Here is a tiny trained network, its code and every weight. The questions are about switching its units off for an input and a target symbol, where a switched-off unit gives its printed mean instead of its output.

import numpy as np


def w(rows, s, z=0):
    codes = np.array(rows[::2]) - 128.0
    scale = np.full(codes.shape[1], s)
    scale[-1] = z or s
    return codes * scale


def softmax(a):
    e = np.exp(a - a.max(-1, keepdims=True))
    return e / e.sum(-1, keepdims=True)


def log_softmax(a):
    a = a - a.max(-1, keepdims=True)
    return a - np.log(np.exp(a).sum(-1, keepdims=True))


def net(x, mask):
    ids = ['Γημξτφψ'.index(c) for c in x.split()]
    T = len(ids)
    res = E[ids] + P[:T]
    u = 0
    for l in range(2):
        r = res
        for j in range(3):
            rows = slice(3 * j, 3 * j + 3)
            q, k, v = (r @ M[l][rows].T for M in (Q, K, V))
            z = softmax(np.where(np.tri(T) > 0, q @ k.T / 3**0.5, -1e9)) @ v
            o = O[l][rows]
            res = res + np.where(mask[u + j], z, o[:, -1]) @ o[:, :-1]
        u += 3
    return log_softmax(res[-1] @ U[:, :-1].T + U[:, -1])


Q, K, V, O = {}, {}, {}, {}
E = w([
[130,129,65,110,162,194],'Γ',
[101,139,154,122,169,169],'η',
[129,78,100,48,128,175],'μ',
[132,161,123,80,95,149],'ξ',
[57,113,15,111,94,163],'τ',
[99,62,162,87,60,136],'φ',
[7,135,120,159,99,121],'ψ',
],0.013)
P = w([
[167,122,126,100,190,122],'0',
[86,139,138,36,144,137],'1',
[71,123,142,30,106,153],'2',
[63,126,155,56,89,165],'3',
[144,165,180,158,95,171],'4',
[130,155,141,149,39,169],'5',
[67,117,145,179,61,185],'6',
[53,127,144,186,63,214],'7',
[32,165,169,207,85,254],'8',
],0.0087)
Q[0] = w([
[179,141,154,140,145,65],'0.h0',
[104,149,183,70,103,203],'0.h0',
[146,198,226,8,97,186],'0.h0',
[40,166,140,51,145,201],'0.h1',
[172,213,215,136,127,154],'0.h1',
[244,163,168,121,112,56],'0.h1',
[70,86,109,89,58,233],'0.h2',
[169,62,91,170,120,36],'0.h2',
[171,167,117,177,148,2],'0.h2',
],0.0096)
K[0] = w([
[127,79,163,78,176,69],'0.h0',
[172,227,122,157,90,100],'0.h0',
[160,211,100,134,76,1],'0.h0',
[171,75,66,193,39,151],'0.h1',
[40,78,67,95,111,175],'0.h1',
[69,61,137,72,216,127],'0.h1',
[98,167,206,218,43,193],'0.h2',
[174,146,168,107,247,81],'0.h2',
[207,119,103,18,228,117],'0.h2',
],0.0086)
V[0] = w([
[59,233,153,128,40,157],'0.h0',
[166,95,106,58,76,34],'0.h0',
[76,175,172,89,75,162],'0.h0',
[106,9,198,138,130,117],'0.h1',
[92,130,95,62,55,49],'0.h1',
[4,72,110,117,89,152],'0.h1',
[58,151,254,146,65,77],'0.h2',
[71,136,53,203,140,99],'0.h2',
[196,145,18,45,123,173],'0.h2',
],0.0085)
O[0] = w([
[223,196,77,215,129,156,254],'0.h0',
[42,167,83,60,116,184,121],'0.h0',
[186,153,77,151,149,159,246],'0.h0',
[126,38,142,66,90,138,97],'0.h1',
[174,165,28,37,103,125,185],'0.h1',
[154,58,28,140,107,73,227],'0.h1',
[152,199,155,86,26,124,204],'0.h2',
[181,155,105,133,173,2,116],'0.h2',
[62,102,56,163,203,165,137],'0.h2',
],0.0082,0.0066)
Q[1] = w([
[159,61,158,254,76,124],'1.h0',
[87,167,77,58,55,151],'1.h0',
[134,70,220,11,146,85],'1.h0',
[231,201,25,111,24,207],'1.h1',
[154,123,21,172,149,228],'1.h1',
[67,137,108,34,74,52],'1.h1',
[220,185,45,216,91,51],'1.h2',
[211,169,32,125,151,204],'1.h2',
[109,112,188,208,74,160],'1.h2',
],0.0062)
K[1] = w([
[160,242,49,142,77,129],'1.h0',
[168,64,121,123,158,178],'1.h0',
[42,94,98,149,88,91],'1.h0',
[71,127,136,215,47,131],'1.h1',
[210,126,172,160,49,151],'1.h1',
[9,123,183,115,151,102],'1.h1',
[110,89,142,146,50,180],'1.h2',
[114,152,93,255,127,173],'1.h2',
[185,230,152,61,90,172],'1.h2',
],0.0072)
V[1] = w([
[31,47,33,31,57,153],'1.h0',
[120,51,192,139,107,103],'1.h0',
[162,240,183,106,19,154],'1.h0',
[88,253,40,170,146,116],'1.h1',
[178,226,84,117,208,144],'1.h1',
[139,93,170,229,115,103],'1.h1',
[37,135,97,132,197,32],'1.h2',
[71,82,125,105,73,15],'1.h2',
[169,205,133,218,242,53],'1.h2',
],0.006)
O[1] = w([
[242,171,171,133,185,171,220],'1.h0',
[133,72,118,216,103,158,16],'1.h0',
[112,115,3,71,133,156,170],'1.h0',
[96,202,172,75,183,78,253],'1.h1',
[52,187,83,83,235,102,206],'1.h1',
[118,148,161,180,101,130,52],'1.h1',
[139,150,71,161,46,55,42],'1.h2',
[203,78,64,133,142,63,9],'1.h2',
[22,139,71,178,117,78,72],'1.h2',
],0.0065,0.0067)
U = w([
[104,124,193,198,87,134,135],'Γ',
[112,90,108,185,14,227,235],'η',
[182,127,181,172,160,134,25],'μ',
[53,160,163,36,132,185,120],'ξ',
[190,140,153,76,94,4,166],'τ',
[199,84,124,132,159,156,2],'φ',
[148,46,18,83,173,57,140],'ψ',
],0.004,0.0038)

Each question gives the input, a string of symbols that net reads in full, and the target symbol t.
The units are the heads (3 rows each of Q, K, V and O). Each row of codes is followed by its name. A weight is (code - 128) times the scale printed after its matrix; where a second scale follows, it is the last column's (O and U).
mask holds one flag per head, layer by layer. A switched-off head (its flag False) gives its mean, the last column of its rows in O, instead of its output. The means were averaged over made-up inputs and are rounded, as every weight is.
A unit's drop is (log p(t) with every unit on - log p(t) with that unit switched off) / (log p(t) with every unit on - log p(t) with every unit switched off).
The circuit of an input: a set's keep is (log p(t) with only the set's units on - log p(t) with every unit switched off) / (log p(t) with every unit on - log p(t) with every unit switched off). Starting from all 6 units, units are removed one at a time, each time the one whose removal leaves the highest keep (on an exact tie, the one counted first), for as long as the keep stays at least 0.8.
units of the circuit, in order: the units of the circuit, biggest drop first
most important unit: the unit with the biggest drop
which heads matter: for each layer, one digit per head in row order, 1 if its drop is at least 0.15 and else 0, layers parted by /
drop when u is switched off: that unit's drop, to one decimal
input ξ φ ψ ξ η τ ξ Γ, target ψ: units of the circuit, in order	0.h2; 1.h0; 0.h0
input ψ ψ η η, target τ: units of the circuit, in order	0.h2; 1.h2
input ξ ξ ξ ξ ξ, target ξ: units of the circuit, in order	1.h1; 0.h1; 1.h2; 0.h2
input η φ ψ, target η: most important unit	1.h1
input η ξ μ, target η: which heads matter	110 / 110
input η η η η, target η: units of the circuit, in order	1.h1; 0.h1; 0.h0; 1.h0
input φ ξ μ φ, target η: which heads matter	011 / 010
input μ φ ξ, target η: units of the circuit, in order	1.h1; 0.h2
input ψ η η μ η τ μ η, target ψ: units of the circuit, in order	0.h2; 0.h1
input Γ η η, target Γ: which heads matter	111 / 100
input η τ φ, target η: units of the circuit, in order	1.h1; 0.h2; 0.h1; 0.h0
input τ η ψ ξ, target τ: units of the circuit, in order	0.h2; 1.h2; 1.h0
input ψ ξ ψ ξ, target ψ: which heads matter	010 / 101
input ξ μ ξ ψ ξ η ψ ψ ξ, target τ: units of the circuit, in order	0.h2
input ξ μ μ ξ ξ η η ψ, target τ: which heads matter	001 / 000
input ψ η ξ, target ψ: units of the circuit, in order	1.h2; 0.h2; 1.h0
input τ ψ φ φ, target τ: units of the circuit, in order	0.h2; 0.h1; 1.h2; 1.h0
input η ξ φ η, target η: which heads matter	011 / 110
input η η ψ, target η: drop when 1.h1 is switched off	0.9
input Γ ξ ψ η, target τ: drop when 0.h2 is switched off	0.9
input ξ η ψ ψ ξ ψ τ ψ η, target ψ: most important unit	1.h0
input μ τ ψ ψ, target τ: drop when 0.h2 is switched off	0.5
input φ ξ ξ, target η: drop when 0.h0 is switched off	0.0
